array([[-1.570,  0.189,  0.453,  0.433,  0.089,  0.316],
       [-0.353,  0.325,  0.381,  0.900, -0.422, -0.513],
       [-1.593,  1.017,  0.275, -0.051,  0.284,  0.334],
       [-1.849,  0.775,  0.145,  1.087,  0.477,  0.299],
       [-1.746,  0.833,  0.424,  1.058, -0.426,  0.196],
       [ 0.580,  0.111, -0.395,  0.482,  0.189, -1.105],
       [ 1.002,  0.001, -0.191, -0.352, -0.292, -1.142],
       [-0.354, -0.614,  0.374, -0.419,  0.548,  0.112],
       [ 1.539, -0.248, -0.937, -0.639, -0.593, -0.474]])
Which number is the 3rd largest entry?
A: 1.058
The entry just right of -0.419 is 0.548
The 3rd entry, reading row by row: 0.453
The second entry, reading row by row: 0.189
Which number is the entry directly above -0.419?
A: -0.352
Which number is the entry in the top-right corner?
A: 0.316
Which number is the entry directly above the largest entry?
A: -0.354
Which number is the entry in the bottom-left corner?
A: 1.539
The fifth entry, reading row by row: 0.089
The fifth entry from the end, reading row by row -> -0.248
The entry in the top-left corner is -1.570
The smallest entry is -1.849
The last entry, reading row by row: -0.474
The entry just left of 0.900 is 0.381
Which number is the fourth entry, reading row by row?
A: 0.433
Which number is the entry directly above 0.424?
A: 0.145
Which number is the 3rd entry from the end, reading row by row?
A: -0.639
The second smallest entry is -1.746
Which number is the 2nd largest entry?
A: 1.087
The third smallest entry: -1.593
The entry directly above -0.292 -> 0.189
Which number is the smallest entry in the last row?
A: -0.937
The second entry from the end, reading row by row -> -0.593
The second entry on the main diagonal: 0.325
Which number is the entry directly above -1.142?
A: -1.105
The 3rd entry on the main diagonal -> 0.275
Which number is the entry just left of 1.058?
A: 0.424
The entry directly above 1.087 -> -0.051

Read these off the array that follows. Counting starts at 1.
1) Give the entry in row 1 and column 1.
2) Give the entry in row 2 and column 1.
3) Give the entry in the bottom-right corner.
4) Give the entry at row 3, column 3.
5) Give the bottom-left entry.
6) Give the top entry of the column that holds the largest entry.
7) Give the entry in row 3 and column 1.
8) Give the entry in the top-right corner.
[[4359 7051 5864 6981]
 [7623 5289 7460 4925]
 [6333 7846 7285 7989]
 [8382 3953 3279 9672]
 [3223 3946 9898 2291]
 [7232 4955 7544 3308]]
1) 4359
2) 7623
3) 3308
4) 7285
5) 7232
6) 5864
7) 6333
8) 6981

data = [63, 117, 123, 70, 198]
Give the entry just right of 63.
Answer: 117
Give the entry just left of 70.
Answer: 123

Questions about the matrix below. Counting starts at 1.
1) Which number is the top-right entry?
2) Which number is the entry just right of the smallest entry?
3) Which number is the entry at row 1, column 2?
4) Which number is the entry at row 1, column 1?
5) Which number is the entry in the bottom-right corner?
6) Which number is the entry directly below -0.79?
7) Which number is the entry directly below -2.72?
8) Which number is the entry directly below 3.50?
[[ 4.28  0.02  3.50 -2.72]
 [-6.47  1.33  1.09 -0.39]
 [ 3.58 -0.79  4.10 -0.39]
 [ 3.41 -1.95  2.34 -0.21]]
1) -2.72
2) 1.33
3) 0.02
4) 4.28
5) -0.21
6) -1.95
7) -0.39
8) 1.09

Read these off the row that follows.
1) Read off the entry just left of -3.42.
2) Read off the entry at the centre.
3) Read off the median of all entries.
[ 3.61 -4.02 -3.11 -2.29 -4.30  3.69 -4.29  4.24 -3.42  3.31 -5.23 -4.71
 -3.26]
1) 4.24
2) -4.29
3) -3.26

A =
[[-3.30  2.27  2.51  1.69  1.78  3.11  2.78 -3.49  1.46]
 [-3.80  1.07 -0.32 -0.71 -1.04  3.10  2.78 -4.86  1.57]
 [ 3.81 -1.12  0.26  0.68  0.95  3.53 -2.81  4.85 -1.59]]
The second entry, reading row by row -> 2.27
The 3rd smallest entry -> -3.49
Read off the bottom-right entry.
-1.59
Read off the entry just left of -1.04.
-0.71
Read off the 3rd entry in reading order.
2.51
The first entry on the main diagonal is -3.30
The last entry of the smallest entry's row is 1.57
The entry directly above the centre entry is 1.78
The bottom entry of the column that holds the largest entry: 4.85
Read off the second entry on the main diagonal.
1.07
Read off the second entry on the diagonal from the top-right corner.
-4.86
Read off the entry directly below 2.51.
-0.32
Read off the largest entry in the first column.
3.81
The entry just left of the largest entry: -2.81
Read off the entry in the top-right corner.
1.46
The entry at the centre: -1.04
Read off the 5th-last entry, reading row by row.
0.95
The second smallest entry is -3.80
Read off the 3rd entry on the main diagonal.
0.26

Read these off the array that follows.
1) Read off the entry just left of -4.10.
2) Read off the entry just left of the smallest entry.
[[ 6.00  1.26 -2.15 -2.78  2.11 -0.46 -0.05 -0.98 -3.33 -3.56  2.38  4.54
   3.68  0.75]
 [ 1.10  0.00  1.86  0.63  3.21 -2.23  0.66  3.73 -1.52  0.43 -6.52 -2.71
   2.55 -5.13]
 [ 4.83  2.29 -3.89 -1.01  1.90 -0.36 -0.03  0.18 -3.52 -5.92  1.65  4.14
   0.10 -0.69]
 [ 6.08  1.49 -4.10 -2.29  2.93 -0.75 -0.80  1.15 -3.26 -4.50  2.79  4.69
   2.25 -0.07]]
1) 1.49
2) 0.43

-16.14	-5.42	-5.54	27.60	2.73	3.23	13.80	-4.08	12.25	-25.75	5.77
-9.57	-15.51	-5.89	21.29	-15.03	21.43	-2.65	-9.65	6.67	-14.75	11.18
-20.10	-8.71	-7.24	26.61	2.17	6.84	9.50	-9.19	11.66	-23.21	8.35
-11.67	-12.67	-7.86	23.94	-7.58	15.30	5.68	-10.66	8.74	-20.44	6.50
-11.10	-10.96	-5.00	23.68	-12.70	18.12	3.12	-11.06	8.39	-18.41	8.00
-17.33	-9.00	-5.78	27.33	-2.01	12.47	6.70	-7.39	9.18	-22.71	5.45
-14.59	-8.95	-7.67	26.04	-1.85	9.66	7.37	-7.76	12.87	-20.44	9.27
Counting starts at 1.
Which number is the entry just right of -11.10? -10.96
The entry in row 1 and column 2: -5.42
Which number is the entry just right of 2.73? 3.23
Which number is the entry in the top-left corner? -16.14
The entry just left of -7.76: 7.37
Which number is the top entry of the column that holds the largest entry? 27.60
Which number is the entry directly above 5.45? 8.00
The bottom entry of the column that holds the smallest entry is -20.44
Which number is the entry in row 3 and column 1? -20.10
Which number is the top entry of the column that holds the smallest entry? -25.75
Which number is the entry just right of the centre entry? 5.68
The entry in row 3 and column 3 is -7.24
The entry directly below 11.18: 8.35
The entry directly above -5.89: -5.54
The entry directly below -5.78 -> -7.67
The entry directly below 26.61 -> 23.94
The entry directly below 15.30: 18.12
Which number is the entry directly below the largest entry? 21.29
The entry in the top-right corner is 5.77
The entry just left of -9.65 -> -2.65
The entry at row 2, column 2: -15.51
The entry in the bottom-right corner -> 9.27
Which number is the bottom-left entry? -14.59
The entry just left of 9.50: 6.84
Which number is the entry just right of the largest entry? 2.73
Which number is the entry just left of 8.39? -11.06
The entry at row 2, column 1 is -9.57
Which number is the bottom entry of the column that holds the largest entry? 26.04
The entry directly below -15.03: 2.17
Which number is the entry directly below the smallest entry? -14.75
